Here is a tiny trained network, its code and every weight. The questions are about switching its units off for an input and a class, where a switched-off unit gives its printed mean instead of its output.

import numpy as np


def w(rows, s, z=0):
    codes = np.array(rows[::2]) - 128.0
    scale = np.full(codes.shape[1], s)
    scale[-1] = z or s
    return codes * scale


def f(y):
    return np.maximum(y, 0)


def log_softmax(a):
    a = a - a.max(-1, keepdims=True)
    return a - np.log(np.exp(a).sum(-1, keepdims=True))


def net(x, mask):
    res = np.array(x, float).reshape(1, 8) / 4 @ E
    y = f(res @ A[0][:, :-1].T + A[0][:, -1])
    res = res + np.where(mask, y, B[0][:, -1]) @ B[0][:, :-1]
    return log_softmax(res[-1] @ U[:, :-1].T + U[:, -1])


A, B = {}, {}
E = w([
[82,108,131,159,122,140,133,127,100],'x0',
[255,91,11,175,106,232,182,81,48],'x1',
[73,102,52,23,74,45,106,64,102],'x2',
[126,140,146,144,95,142,123,94,149],'x3',
[93,97,110,119,141,142,149,159,107],'x4',
[142,132,120,105,100,155,131,130,167],'x5',
[35,242,15,163,183,196,186,129,166],'x6',
[116,103,87,80,112,175,154,180,141],'x7',
],0.0068)
A[0] = w([
[2,153,24,107,146,88,121,89,142,84],'neuron 1',
[50,136,249,97,159,128,75,137,213,218],'neuron 2',
[128,248,174,91,179,216,150,168,149,200],'neuron 3',
[133,53,115,58,41,75,102,74,74,175],'neuron 4',
[223,28,106,91,82,142,122,58,82,221],'neuron 5',
[89,128,167,88,69,69,120,131,207,254],'neuron 6',
[103,37,189,127,171,105,83,143,201,196],'neuron 7',
[99,114,54,140,135,127,183,34,101,153],'neuron 8',
[184,28,239,172,109,174,95,214,114,152],'neuron 9',
[154,96,40,138,118,181,132,103,79,223],'neuron 10',
[96,182,59,91,90,101,98,111,101,72],'neuron 11',
],0.0078,0.0024)
B[0] = w([
[120,185,125,108,66,107,83,183,208,221],'neuron 1',
[35,122,93,146,168,125,108,236,136,236],'neuron 2',
[68,190,97,173,179,154,103,120,165,195],'neuron 3',
[74,91,197,67,142,147,58,71,75,235],'neuron 4',
[113,147,151,48,112,131,92,37,136,255],'neuron 5',
[112,44,155,113,116,117,77,217,89,214],'neuron 6',
[119,142,86,121,125,59,93,220,120,200],'neuron 7',
[180,139,56,194,100,90,126,59,147,200],'neuron 8',
[228,180,64,182,2,62,144,133,200,231],'neuron 9',
[174,140,146,140,128,153,143,37,124,231],'neuron 10',
[156,164,69,96,102,48,105,156,158,176],'neuron 11',
],0.008,0.0097)
U = w([
[142,118,65,176,48,42,74,225,234,154],'0',
[235,190,62,161,2,72,189,89,181,58],'1',
[71,37,202,66,139,75,102,206,60,1],'2',
[144,58,145,119,105,148,66,70,130,174],'3',
[50,192,166,206,189,201,107,203,176,231],'4',
[160,151,57,236,206,244,160,83,163,97],'5',
],0.0069,0.0025)

Each question gives the input, the list of numbers given to net, and the class t.
The units are the neurons (one row each of A and B). Each row of codes is followed by its name. A weight is (code - 128) times the scale printed after its matrix; where a second scale follows, it is the last column's (A, B and U).
mask holds one flag per neuron, in row order. A switched-off neuron (its flag False) gives its mean, the last column of its row in B, instead of its output. The means were averaged over made-up inputs and are rounded, as every weight is.
A unit's drop is (log p(t) with every unit on - log p(t) with that unit switched off) / (log p(t) with every unit on - log p(t) with every unit switched off).
The circuit of an input: a set's keep is (log p(t) with only the set's units on - log p(t) with every unit switched off) / (log p(t) with every unit on - log p(t) with every unit switched off). Starting from all 11 units, units are removed one at a time, each time the one whose removal leaves the highest keep (on an exact tie, the one counted first), for as long as the keep stays at least 0.8.
units of the circuit, in order: the units of the circuit, biggest drop first
top k neurons: the k neurons with the biggest drops, biggest first
drop when u is switched off: that unit's drop, to one decimal
input [7,-4,4,7,1,-2,-1,-1], class 2: units of the circuit, in order	[neuron 9; neuron 6]
input [-6,-5,8,-5,7,0,-1,3], class 2: units of the circuit, in order	[neuron 4]
input [-8,-5,2,3,-1,-4,-1,7], class 2: top 3 neurons	[neuron 9; neuron 6; neuron 8]
input [6,3,5,-5,-7,-3,4,-1], class 1: units of the circuit, in order	[neuron 2; neuron 8]
input [-8,6,-1,4,0,-3,2,7], class 5: top 2 neurons	[neuron 9; neuron 1]
input [2,-1,6,-6,-7,3,0,-3], class 2: units of the circuit, in order	[neuron 9; neuron 4]
input [-6,-1,-6,7,8,7,2,0], class 4: units of the circuit, in order	[neuron 3; neuron 8]
input [-6,2,4,-7,-6,-4,3,3], class 1: top 2 neurons	[neuron 2; neuron 6]
input [5,7,8,5,-6,4,0,6], class 3: top 2 neurons	[neuron 4; neuron 9]
input [0,5,-2,4,4,7,1,0], class 5: top 2 neurons	[neuron 9; neuron 1]
input [0,-1,1,3,-4,7,-8,-5], class 2: units of the circuit, in order	[neuron 4; neuron 6]
input [-4,3,1,0,6,-4,-7,2], class 3: top 2 neurons	[neuron 4; neuron 5]
input [-7,4,4,5,8,-4,-1,-5], class 3: top 2 neurons	[neuron 9; neuron 4]
input [-1,-2,-2,2,-4,8,8,-7], class 4: top 2 neurons	[neuron 9; neuron 3]
input [0,-2,0,-2,-2,-7,5,-7], class 4: top 2 neurons	[neuron 9; neuron 7]
input [0,4,-1,4,-3,-3,7,3], class 5: top 2 neurons	[neuron 9; neuron 3]
input [-3,4,3,7,-1,7,-5,-3], class 3: units of the circuit, in order	[neuron 4]
input [1,1,-8,5,-7,-7,-1,-5], class 1: top 2 neurons	[neuron 9; neuron 6]
input [1,6,-3,3,8,0,-5,8], class 1: drop when neuron 9 is switched off	0.9
input [2,4,4,-2,4,-4,-8,-6], class 3: drop when neuron 5 is switched off	0.1
input [2,-6,-3,0,-3,5,5,6], class 4: drop when neuron 9 is switched off	0.2
input [1,6,-3,1,1,-1,2,1], class 5: drop when neuron 5 is switched off	0.0
input [8,-4,1,-2,-7,2,-4,-1], class 2: top neuron	[neuron 1]
